Below is a small trained network, with its code and all its weights. Each question gives an input and a class and asks what happens when units are switched off, that is, made to give their printed mean instead of their output.

import numpy as np


def w(rows, s, z=0):
    codes = np.array(rows[::2]) - 128.0
    scale = np.full(codes.shape[1], s)
    scale[-1] = z or s
    return codes * scale


def f(y):
    return y / 2 * (1 + np.tanh(0.7978845608 * (y + 0.044715 * y**3)))


def log_softmax(a):
    a = a - a.max(-1, keepdims=True)
    return a - np.log(np.exp(a).sum(-1, keepdims=True))


def net(x, mask):
    res = np.array(x, float).reshape(1, 4) / 4 @ E
    y = f(res @ A[0][:, :-1].T + A[0][:, -1])
    res = res + np.where(mask, y, B[0][:, -1]) @ B[0][:, :-1]
    return log_softmax(res[-1] @ U[:, :-1].T + U[:, -1])


A, B = {}, {}
E = w([
[85,153,181,4],'x0',
[138,66,222,148],'x1',
[192,154,121,49],'x2',
[157,23,95,87],'x3',
],0.014)
A[0] = w([
[151,138,156,84,199],'neuron 0',
[153,174,197,114,152],'neuron 1',
[63,52,156,137,253],'neuron 2',
[193,72,173,144,165],'neuron 3',
[86,70,185,82,173],'neuron 4',
[208,91,159,122,200],'neuron 5',
[145,183,115,239,248],'neuron 6',
[172,137,108,64,206],'neuron 7',
[27,98,122,131,162],'neuron 8',
[128,170,138,159,198],'neuron 9',
[210,129,137,176,130],'neuron 10',
[186,208,113,117,139],'neuron 11',
[196,69,61,96,212],'neuron 12',
[127,207,138,128,192],'neuron 13',
[67,92,122,81,182],'neuron 14',
[132,235,99,213,235],'neuron 15',
[111,163,146,111,64],'neuron 16',
[55,92,108,72,200],'neuron 17',
[250,138,89,139,215],'neuron 18',
[70,92,63,155,226],'neuron 19',
[39,110,205,133,232],'neuron 20',
],0.014,0.0049)
B[0] = w([
[106,40,118,88,186],'neuron 0',
[99,76,141,124,180],'neuron 1',
[171,150,130,216,207],'neuron 2',
[161,128,153,127,190],'neuron 3',
[232,52,111,193,207],'neuron 4',
[196,110,186,103,187],'neuron 5',
[78,172,167,112,239],'neuron 6',
[122,57,49,26,216],'neuron 7',
[98,144,40,239,178],'neuron 8',
[81,129,158,125,173],'neuron 9',
[145,194,190,149,177],'neuron 10',
[78,63,142,59,198],'neuron 11',
[246,203,101,78,223],'neuron 12',
[44,137,140,120,198],'neuron 13',
[162,99,33,171,189],'neuron 14',
[2,236,185,65,249],'neuron 15',
[91,100,110,156,151],'neuron 16',
[127,116,60,141,202],'neuron 17',
[161,176,185,81,209],'neuron 18',
[146,199,107,134,190],'neuron 19',
[85,84,161,228,212],'neuron 20',
],0.0089,0.016)
U = w([
[103,95,70,191,100],'0',
[2,222,243,52,190],'1',
[63,32,122,9,74],'2',
[52,209,64,149,150],'3',
[165,22,231,165,4],'4',
[91,43,104,116,109],'5',
[184,113,38,8,108],'6',
[236,164,236,52,109],'7',
],0.0099,0.0029)

Each question gives the input, the list of numbers given to net, and the class t.
The units are the neurons (one row each of A and B). Each row of codes is followed by its name. A weight is (code - 128) times the scale printed after its matrix; where a second scale follows, it is the last column's (A, B and U).
mask holds one flag per neuron, in row order. A switched-off neuron (its flag False) gives its mean, the last column of its row in B, instead of its output. The means were averaged over made-up inputs and are rounded, as every weight is.
A unit's drop is (log p(t) with every unit on - log p(t) with that unit switched off) / (log p(t) with every unit on - log p(t) with every unit switched off).
The circuit of an input: a set's keep is (log p(t) with only the set's units on - log p(t) with every unit switched off) / (log p(t) with every unit on - log p(t) with every unit switched off). Starting from the 12 units with the biggest drops (on a tie, the unit counted first), units are removed one at a time, each time the one whose removal leaves the highest keep (on an exact tie, the one counted first), for as long as the keep stays at least 0.8.
circuit, biggest first: the units of the circuit, biggest drop first
unit that matters most: the unit with the biggest drop
top k neurons: the k neurons with the biggest drops, biggest first
drop when u is switched off: that unit's drop, to one decimal
input [-6,-6,-7,1], class 1: unit that matters most : neuron 15
input [0,-2,8,-4], class 2: circuit, biggest first : [neuron 7; neuron 11]
input [4,6,5,8], class 6: circuit, biggest first : [neuron 7; neuron 12]
input [-3,-4,4,1], class 7: top 2 neurons : [neuron 12; neuron 18]
input [-2,4,-7,3], class 0: top 4 neurons : [neuron 8; neuron 19; neuron 18; neuron 11]
input [8,7,-8,8], class 4: top 2 neurons : [neuron 4; neuron 20]
input [0,6,6,-5], class 2: top 2 neurons : [neuron 15; neuron 2]
input [7,6,-8,4], class 0: top 3 neurons : [neuron 8; neuron 14; neuron 17]
input [4,4,-4,6], class 4: top 2 neurons : [neuron 4; neuron 5]
input [-7,-6,6,8], class 7: drop when neuron 18 is switched off : 0.5
input [1,6,7,-6], class 2: drop when neuron 15 is switched off : 0.2
input [2,6,-7,-1], class 4: drop when neuron 20 is switched off : 0.2
